Here is a tiny trained network, its code and every weight. The questions are about switching its units off for an input and a target symbol, where a switched-off unit gives its printed mean instead of its output.

import numpy as np


def w(rows, s, z=0):
    codes = np.array(rows[::2]) - 128.0
    scale = np.full(codes.shape[1], s)
    scale[-1] = z or s
    return codes * scale


def f(y):
    return y / 2 * (1 + np.tanh(0.7978845608 * (y + 0.044715 * y**3)))


def softmax(a):
    e = np.exp(a - a.max(-1, keepdims=True))
    return e / e.sum(-1, keepdims=True)


def log_softmax(a):
    a = a - a.max(-1, keepdims=True)
    return a - np.log(np.exp(a).sum(-1, keepdims=True))


def net(x, mask):
    ids = ['αγδεζηθλμπσφψω'.index(c) for c in x.split()]
    T = len(ids)
    res = E[ids] + P[:T]
    u = 0
    for l in range(3):
        q, k, v = (res @ M[l].T for M in (Q, K, V))
        z = softmax(np.where(np.tri(T) > 0, q @ k.T / 3**0.5, -1e9)) @ v
        res = res + np.where(mask[u], z, O[l][:, -1]) @ O[l][:, :-1]
        u += 1
        y = f(res @ A[l][:, :-1].T + A[l][:, -1])
        res = res + np.where(mask[u : u + 8], y, B[l][:, -1]) @ B[l][:, :-1]
        u += 8
    return log_softmax(res[-1] @ U[:, :-1].T + U[:, -1])


Q, K, V, O, A, B = {}, {}, {}, {}, {}, {}
E = w([
[124,205,193,164,221],'α',
[114,175,131,160,49],'γ',
[208,74,168,203,130],'δ',
[60,20,179,196,130],'ε',
[178,119,79,210,149],'ζ',
[201,42,108,163,121],'η',
[193,123,54,169,102],'θ',
[204,146,136,75,134],'λ',
[147,76,244,93,107],'μ',
[213,84,127,128,98],'π',
[146,34,179,176,115],'σ',
[163,96,126,246,116],'φ',
[99,150,154,123,56],'ψ',
[194,143,9,115,109],'ω',
],0.014)
P = w([
[213,98,254,40,192],'0',
[162,71,153,133,71],'1',
[159,66,153,133,77],'2',
[167,64,150,132,77],'3',
[164,68,129,113,81],'4',
[176,68,109,110,86],'5',
],0.0067)
Q[0] = w([
[255,150,194,149,124],'L0H0',
[132,92,138,146,115],'L0H0',
[83,161,155,124,166],'L0H0',
],0.012)
K[0] = w([
[82,226,156,123,245],'L0H0',
[164,138,112,101,153],'L0H0',
[153,130,84,183,121],'L0H0',
],0.011)
V[0] = w([
[100,239,196,8,81],'L0H0',
[212,24,142,94,151],'L0H0',
[119,56,193,140,3],'L0H0',
],0.0052)
O[0] = w([
[101,76,2,40,155,171],'L0H0',
[167,103,182,116,120,254],'L0H0',
[126,47,110,203,124,198],'L0H0',
],0.0087,0.0061)
A[0] = w([
[114,112,159,107,87,95],'L0N0',
[151,134,138,104,132,126],'L0N1',
[150,105,99,139,76,131],'L0N2',
[69,125,109,172,47,187],'L0N3',
[103,156,114,210,147,254],'L0N4',
[88,135,93,112,12,141],'L0N5',
[44,112,119,175,90,182],'L0N6',
[85,160,160,178,178,93],'L0N7',
],0.011,0.0042)
B[0] = w([
[156,113,131,128,162,233],'L0N0',
[141,128,116,122,123,183],'L0N1',
[98,72,63,78,74,252],'L0N2',
[199,123,33,101,114,176],'L0N3',
[100,141,244,2,150,162],'L0N4',
[115,81,99,198,242,147],'L0N5',
[171,75,108,120,87,170],'L0N6',
[51,146,120,101,229,127],'L0N7',
],0.0082,0.0035)
Q[1] = w([
[228,2,202,39,161],'L1H0',
[180,100,134,175,175],'L1H0',
[146,127,177,38,152],'L1H0',
],0.0077)
K[1] = w([
[140,154,143,127,250],'L1H0',
[145,135,153,137,131],'L1H0',
[118,148,118,146,149],'L1H0',
],0.016)
V[1] = w([
[152,77,218,129,173],'L1H0',
[58,254,118,87,161],'L1H0',
[52,76,81,27,79],'L1H0',
],0.0072)
O[1] = w([
[85,176,134,99,153,253],'L1H0',
[235,153,118,181,179,47],'L1H0',
[187,1,81,114,187,106],'L1H0',
],0.0084,0.014)
A[1] = w([
[244,138,132,148,90,68],'L1N0',
[155,170,78,49,107,155],'L1N1',
[70,80,105,149,129,41],'L1N2',
[140,51,129,125,112,50],'L1N3',
[119,121,138,94,43,78],'L1N4',
[148,62,168,117,101,255],'L1N5',
[170,165,80,217,99,99],'L1N6',
[127,93,84,122,141,115],'L1N7',
],0.011,0.0055)
B[1] = w([
[93,107,226,123,104,144],'L1N0',
[88,91,181,140,103,163],'L1N1',
[138,159,255,107,153,164],'L1N2',
[101,178,87,133,135,181],'L1N3',
[86,126,75,197,150,212],'L1N4',
[130,121,78,103,99,254],'L1N5',
[41,64,175,124,193,132],'L1N6',
[143,145,94,112,124,150],'L1N7',
],0.012,0.015)
Q[2] = w([
[72,90,133,41,165],'L2H0',
[202,80,104,255,150],'L2H0',
[74,186,141,36,14],'L2H0',
],0.0092)
K[2] = w([
[130,201,138,152,180],'L2H0',
[99,93,20,128,121],'L2H0',
[254,86,227,71,139],'L2H0',
],0.0093)
V[2] = w([
[82,70,186,2,214],'L2H0',
[62,19,52,27,114],'L2H0',
[126,87,229,114,60],'L2H0',
],0.0077)
O[2] = w([
[159,117,108,216,227,252],'L2H0',
[131,41,166,137,149,219],'L2H0',
[210,179,137,254,88,193],'L2H0',
],0.0096,0.02)
A[2] = w([
[93,114,127,51,1,166],'L2N0',
[192,174,108,95,105,197],'L2N1',
[128,101,136,186,221,3],'L2N2',
[112,79,100,65,226,88],'L2N3',
[70,78,83,159,116,90],'L2N4',
[186,172,127,92,40,136],'L2N5',
[121,213,84,128,133,215],'L2N6',
[140,162,189,182,132,245],'L2N7',
],0.0089,0.0041)
B[2] = w([
[214,168,206,8,136,146],'L2N0',
[135,93,190,125,206,141],'L2N1',
[144,254,144,60,147,251],'L2N2',
[44,150,50,130,154,195],'L2N3',
[137,140,209,117,161,207],'L2N4',
[175,167,60,126,228,146],'L2N5',
[106,46,61,115,147,159],'L2N6',
[106,110,56,122,74,196],'L2N7',
],0.0082,0.023)
U = w([
[163,27,117,164,127,215],'α',
[254,107,148,124,220,74],'γ',
[67,102,161,166,106,133],'δ',
[151,70,196,114,143,236],'ε',
[85,179,124,91,96,168],'ζ',
[151,94,120,68,134,216],'η',
[139,130,121,112,147,153],'θ',
[127,213,187,170,148,3],'λ',
[108,62,73,108,143,127],'μ',
[180,165,160,65,144,151],'π',
[98,115,182,138,208,109],'σ',
[126,164,207,107,128,162],'φ',
[100,124,72,148,132,62],'ψ',
[145,190,82,74,170,14],'ω',
],0.0081,0.005)

Each question gives the input, a string of symbols that net reads in full, and the target symbol t.
The units are the heads (3 rows each of Q, K, V and O) and the neurons (one row each of A and B). Each row of codes is followed by its name. A weight is (code - 128) times the scale printed after its matrix; where a second scale follows, it is the last column's (O, A, B and U).
mask holds one flag per unit, layer by layer, with each layer's heads first. A switched-off unit (its flag False) gives its mean, the last column of its rows in O or B, instead of its output. The means were averaged over made-up inputs and are rounded, as every weight is.
A unit's drop is (log p(t) with every unit on - log p(t) with that unit switched off) / (log p(t) with every unit on - log p(t) with every unit switched off).
The circuit of an input: a set's keep is (log p(t) with only the set's units on - log p(t) with every unit switched off) / (log p(t) with every unit on - log p(t) with every unit switched off). Starting from the 12 units with the biggest drops (on a tie, the unit counted first), units are removed one at a time, each time the one whose removal leaves the highest keep (on an exact tie, the one counted first), for as long as the keep stays at least 0.8.
circuit, biggest first: the units of the circuit, biggest drop first
most important unit: the unit with the biggest drop
top k neurons: the k neurons with the biggest drops, biggest first
top k neurons in layer l: the k neurons of layer l with the biggest drops, biggest first
input ε μ φ, target λ: circuit, biggest first : L2H0, L1H0, L0H0, L1N2
input ω μ μ λ, target α: circuit, biggest first : L2N2, L2H0, L1H0, L1N2
input λ μ θ, target γ: most important unit : L0H0
input λ ω μ, target γ: circuit, biggest first : L0H0, L1N1, L2H0, L1H0
input λ λ δ, target γ: circuit, biggest first : L1N4, L0H0, L1N1, L2H0
input ψ μ μ, target μ: circuit, biggest first : L0H0, L1H0, L2H0, L2N3
input γ μ μ μ, target η: top 4 neurons : L2N0, L1N5, L2N2, L1N3
input μ α μ μ ω ε, target α: top 4 neurons : L0N6, L2N2, L1N4, L0N4
input γ γ λ ε, target η: top 3 neurons : L2N0, L1N5, L2N2
input λ μ μ α μ, target γ: top 3 neurons : L1N4, L2N5, L0N7
input ζ μ μ ζ, target ω: top 2 neurons : L2N5, L0N2
input ε ω ψ μ φ ζ, target λ: top 2 neurons : L2N2, L0N7
input η ε δ μ ε, target φ: top 3 neurons : L0N6, L2N0, L1N4
input μ μ ε ω η η, target σ: top 2 neurons in layer 2 : L2N4, L2N7
input δ π ω μ θ σ, target ζ: top 2 neurons in layer 1 : L1N4, L1N2
input λ δ δ μ γ λ, target γ: top 3 neurons : L1N4, L1N1, L0N2
input π ζ μ μ, target ε: top 2 neurons : L2N2, L2N0
input η π λ λ, target φ: top neuron : L2N0
input α λ δ λ, target λ: top 2 neurons in layer 0 : L0N7, L0N2
input ε λ γ σ μ μ, target λ: top neuron in layer 1 : L1N4
input ζ μ δ φ, target ω: top 2 neurons : L2N5, L0N4
input μ ω μ λ ψ α, target ω: top 2 neurons in layer 1 : L1N5, L1N4
